Below are the code and all the weights of a small trained network. Each question names an input and a class and asks about switching units off, where a switched-off unit gives its printed mean instead of its output.

import numpy as np


def w(rows, s, z=0):
    codes = np.array(rows[::2]) - 128.0
    scale = np.full(codes.shape[1], s)
    scale[-1] = z or s
    return codes * scale


def norm(h):
    return h / np.sqrt((h * h).mean(-1, keepdims=True) + 1e-5)


def f(y):
    return y / 2 * (1 + np.tanh(0.7978845608 * (y + 0.044715 * y**3)))


def log_softmax(a):
    a = a - a.max(-1, keepdims=True)
    return a - np.log(np.exp(a).sum(-1, keepdims=True))


def net(x, mask):
    res = np.array(x, float).reshape(1, 8) / 4 @ E
    u = 0
    for l in range(2):
        y = f(norm(res) @ A[l][:, :-1].T + A[l][:, -1])
        res = res + np.where(mask[u : u + 11], y, B[l][:, -1]) @ B[l][:, :-1]
        u += 11
    return log_softmax(norm(res)[-1] @ U[:, :-1].T + U[:, -1])


A, B = {}, {}
E = w([
[118,138,116,128,134,115,153],'x0',
[127,130,122,124,132,124,134],'x1',
[123,137,131,142,131,137,112],'x2',
[132,124,7,190,65,117,107],'x3',
[25,182,172,42,30,20,40],'x4',
[109,146,113,136,143,129,121],'x5',
[123,133,121,128,131,127,131],'x6',
[29,3,121,198,199,51,133],'x7',
],0.0068)
A[0] = w([
[161,163,167,167,202,150,189,3],'L0N1',
[128,112,53,178,75,87,120,40],'L0N2',
[98,63,140,186,137,114,137,70],'L0N3',
[164,119,42,112,53,124,125,26],'L0N4',
[78,163,75,120,199,151,114,157],'L0N5',
[127,116,63,168,70,130,103,21],'L0N6',
[91,93,154,84,88,93,135,106],'L0N7',
[197,192,138,120,103,171,153,25],'L0N8',
[95,160,225,45,253,136,119,45],'L0N9',
[97,95,179,108,148,122,124,242],'L0N10',
[48,141,143,142,50,102,86,128],'L0N11',
],0.011,0.0021)
B[0] = w([
[167,94,102,187,112,126,111,209],'L0N1',
[106,98,235,148,70,169,174,206],'L0N2',
[32,149,110,55,233,167,124,197],'L0N3',
[92,141,166,188,122,154,136,198],'L0N4',
[151,115,122,83,129,130,133,149],'L0N5',
[106,97,201,214,113,152,220,187],'L0N6',
[158,133,81,146,168,91,97,189],'L0N7',
[76,207,139,79,213,118,154,237],'L0N8',
[121,89,149,197,2,175,166,235],'L0N9',
[96,86,94,73,100,139,165,184],'L0N10',
[173,129,48,134,139,80,134,253],'L0N11',
],0.0089,0.0063)
A[1] = w([
[149,136,88,104,101,173,167,244],'L1N1',
[87,55,84,119,106,129,123,68],'L1N2',
[160,106,127,203,236,179,131,122],'L1N3',
[92,150,138,159,114,35,109,199],'L1N4',
[149,89,188,180,100,143,152,115],'L1N5',
[138,193,131,155,76,131,155,28],'L1N6',
[143,200,150,111,118,100,117,88],'L1N7',
[107,125,86,117,100,98,172,18],'L1N8',
[62,128,178,94,96,93,43,114],'L1N9',
[181,245,148,121,136,166,103,126],'L1N10',
[59,110,132,119,203,103,116,7],'L1N11',
],0.012,0.0016)
B[1] = w([
[2,108,117,148,143,14,53,181],'L1N1',
[69,240,217,156,230,129,139,189],'L1N2',
[250,173,50,24,42,46,61,255],'L1N3',
[219,111,58,31,100,222,117,188],'L1N4',
[106,174,150,132,43,162,140,204],'L1N5',
[97,28,157,82,201,142,162,192],'L1N6',
[143,120,129,204,234,87,89,173],'L1N7',
[241,130,192,137,144,167,91,156],'L1N8',
[239,152,93,223,129,168,181,162],'L1N9',
[5,47,179,161,193,134,118,233],'L1N10',
[74,168,252,141,162,152,73,167],'L1N11',
],0.0067,0.0084)
U = w([
[64,123,167,125,232,132,107,112],'0',
[131,93,157,187,20,195,198,38],'1',
[246,120,42,87,106,104,87,254],'2',
],0.014,0.00077)

Each question gives the input, the list of numbers given to net, and the class t.
The units are the neurons (one row each of A and B). Each row of codes is followed by its name. A weight is (code - 128) times the scale printed after its matrix; where a second scale follows, it is the last column's (A, B and U).
mask holds one flag per neuron, layer by layer. A switched-off neuron (its flag False) gives its mean, the last column of its row in B, instead of its output. The means were averaged over made-up inputs and are rounded, as every weight is.
A unit's drop is (log p(t) with every unit on - log p(t) with that unit switched off) / (log p(t) with every unit on - log p(t) with every unit switched off).
The circuit of an input: a set's keep is (log p(t) with only the set's units on - log p(t) with every unit switched off) / (log p(t) with every unit on - log p(t) with every unit switched off). Starting from the 12 units with the biggest drops (on a tie, the unit counted first), units are removed one at a time, each time the one whose removal leaves the highest keep (on an exact tie, the one counted first), for as long as the keep stays at least 0.8.
circuit, biggest first: the units of the circuit, biggest drop first
k most important neurons: the k neurons with the biggest drops, biggest first
top k neurons in layer l: the k neurons of layer l with the biggest drops, biggest first
drop when u is switched off: that unit's drop, to one decimal
input [-7,5,5,-3,-5,-3,5,3], class 2: circuit, biggest first : (L1N3)
input [-4,7,-6,5,2,-5,-7,-4], class 1: 2 most important neurons : (L0N6, L0N4)
input [3,-4,-7,-7,7,-5,0,-3], class 1: top 4 neurons in layer 0 : (L0N9, L0N8, L0N3, L0N10)
input [2,7,-1,6,-6,4,6,-7], class 0: circuit, biggest first : (L0N8, L1N10)
input [0,6,-6,4,0,4,2,3], class 1: top 3 neurons in layer 0 : (L0N2, L0N6, L0N8)
input [-1,-3,4,1,-3,-2,6,-3], class 0: 2 most important neurons : (L0N8, L1N10)
input [-1,-5,-3,6,0,0,-8,-7], class 0: top 2 neurons in layer 0 : (L0N8, L0N9)
input [-1,5,3,0,-5,5,7,-7], class 0: 2 most important neurons : (L1N10, L0N8)
input [4,6,8,7,6,-7,7,3], class 1: 3 most important neurons : (L0N2, L0N6, L1N3)
input [-7,-8,-8,4,-5,-3,8,4], class 2: top 4 neurons in layer 0 : (L0N9, L0N10, L0N8, L0N3)
input [6,7,5,-7,6,8,-1,4], class 1: 2 most important neurons : (L0N9, L1N3)
input [-7,-6,8,-5,-2,3,8,-4], class 1: top 4 neurons in layer 0 : (L0N9, L0N1, L0N3, L0N11)
input [-4,-4,-1,-6,-7,-2,-5,6], class 2: top 3 neurons in layer 1 : (L1N3, L1N10, L1N6)
input [4,3,-1,-2,6,5,-8,-8], class 0: circuit, biggest first : (L1N10)
input [0,-7,-6,-8,-4,4,5,3], class 1: drop when L0N9 is switched off : 1.0
input [2,3,2,7,3,-8,4,-7], class 0: drop when L0N9 is switched off : 0.3
input [-1,5,8,-4,2,-2,-1,2], class 1: drop when L0N9 is switched off : 1.4
